Small tables with named rows and columns. After each table, cells are looked up by row and column.

Busora
         Sinapo  Zokobot  Netoko    Mip    Mel  Bobipez  Mosotap   Buku   Koge
Vugi      -1.39    -1.08   -2.83   4.71  -5.90    -5.66     5.80  -0.26  -0.30
Nuraga    -0.53     0.15   -1.02   0.20  -0.12     0.48     1.46   1.17   0.67
Samo       0.55     0.52    0.50   0.60   0.53     0.49     0.54   0.62   0.42
Kulutos    1.94     1.79    2.10  -0.76  -0.37     0.50    -1.92  -2.11  -2.25
Zibeke    -0.39     1.70   -0.03  -0.05   0.79    -0.14     1.12   0.06   1.44
Sefabo     0.53     0.48    0.54   0.51   0.53     0.54     0.50   0.55   0.56

Bobipez of Kulutos = 0.50
Zokobot of Nuraga = 0.15
Sinapo of Vugi = -1.39
Koge of Zibeke = 1.44
Sinapo of Sefabo = 0.53
Mip of Samo = 0.60
Mel of Sefabo = 0.53
Mosotap of Kulutos = -1.92
Koge of Sefabo = 0.56

Votak =
,Matif,Makug,Kof,Det,Lamon,Vetavav
Ziba,28.4,47.0,24.5,25.8,33.3,59.6
Ven,38.0,66.6,14.7,38.1,72.4,33.6
Laganoz,58.2,10.3,61.3,12.1,56.3,71.3
Nopivu,25.7,52.8,36.0,70.4,2.6,30.8
Ruvamu,97.5,24.1,51.5,29.8,85.4,54.8
Guk,23.8,53.2,16.7,18.3,42.5,52.1
Ser,67.2,54.2,30.9,37.1,78.0,40.3
Bol,27.5,38.3,40.3,58.1,6.6,40.4
Fil,32.0,45.5,57.3,81.1,20.4,8.6
Lim,53.6,54.4,32.6,51.8,56.5,25.3
Rosidaz,72.5,60.2,37.2,65.5,66.1,28.3
Vovi,41.3,53.7,59.1,85.9,12.6,1.6
Segolag,68.7,14.8,57.7,22.4,70.4,60.6

Ruvamu, Makug => 24.1
Guk, Vetavav => 52.1
Ser, Makug => 54.2
Laganoz, Makug => 10.3
Vovi, Matif => 41.3
Laganoz, Matif => 58.2
Ruvamu, Matif => 97.5
Laganoz, Vetavav => 71.3
Row with the largest Vetavav: Laganoz

Gitil:
columns: Rukoz, Retora, Tezuzu, Nalanom, Dofofu, Nefilek, Dorug, Riv, Ropev, Dugoz
Fiz: [87, 98, 155, 86, 76, 93, 91, 99, 83, 77]
Gebes: [80, 125, 131, 73, 78, 91, 83, 84, 108, 73]
Disefeb: [78, 111, 164, 80, 80, 87, 86, 95, 90, 86]
Fel: [78, 122, 190, 74, 77, 78, 97, 102, 93, 105]
Suduli: [80, 101, 137, 70, 72, 80, 89, 95, 91, 88]
Kude: [90, 128, 109, 76, 79, 87, 99, 99, 100, 31]
Non: [84, 97, 102, 82, 78, 86, 85, 91, 104, 82]
Pugubuk: [75, 96, 135, 88, 76, 80, 99, 83, 81, 58]
Zakam: [84, 80, 135, 80, 77, 83, 78, 87, 80, 101]
Kub: [75, 102, 155, 73, 80, 78, 84, 83, 96, 79]
Ragi: [101, 100, 226, 78, 74, 93, 128, 142, 98, 87]
Sinalim: [78, 133, 131, 78, 78, 86, 72, 93, 105, 84]

Pugubuk, Nalanom => 88
Fel, Dorug => 97
Kub, Tezuzu => 155
Suduli, Retora => 101
Fiz, Tezuzu => 155
Pugubuk, Dofofu => 76

Kapamuk =
|  | Zilebu | Pak | Tafeli | Mufopo | Ret | Mutiziv | Sivebel | Tibavaf | Big |
|---|---|---|---|---|---|---|---|---|---|
| Zupesez | 0.5 | -0.9 | 0.4 | -0.2 | 0.5 | -0.2 | -0.6 | 0.0 | 0.6 |
| Poron | 0.6 | 0.1 | -0.6 | 0.4 | -0.4 | 0.5 | 0.7 | 0.5 | -0.3 |
| Buguvab | -0.7 | 0.4 | 0.6 | -0.2 | 0.5 | -0.2 | 0.0 | -0.4 | 0.4 |
| Salu | -0.7 | 1.0 | 0.4 | -0.2 | 0.2 | -0.2 | 0.3 | -0.2 | 0.1 |
| Tar | 0.4 | 0.3 | -0.5 | 0.4 | -0.4 | 0.4 | 0.7 | 0.5 | -0.3 |
| Zuzapob | 1.0 | 0.0 | -0.4 | 0.5 | -0.3 | 0.4 | 0.4 | 0.6 | -0.2 |

Salu, Zilebu => -0.7
Zuzapob, Mutiziv => 0.4
Tar, Sivebel => 0.7
Tar, Tibavaf => 0.5
Poron, Zilebu => 0.6
Tar, Mufopo => 0.4
Buguvab, Tafeli => 0.6
Zupesez, Big => 0.6
Zupesez, Pak => -0.9
Poron, Pak => 0.1
Zuzapob, Big => -0.2
Salu, Sivebel => 0.3
Zuzapob, Tibavaf => 0.6
Salu, Big => 0.1
Which row has the largest Tafeli? Buguvab

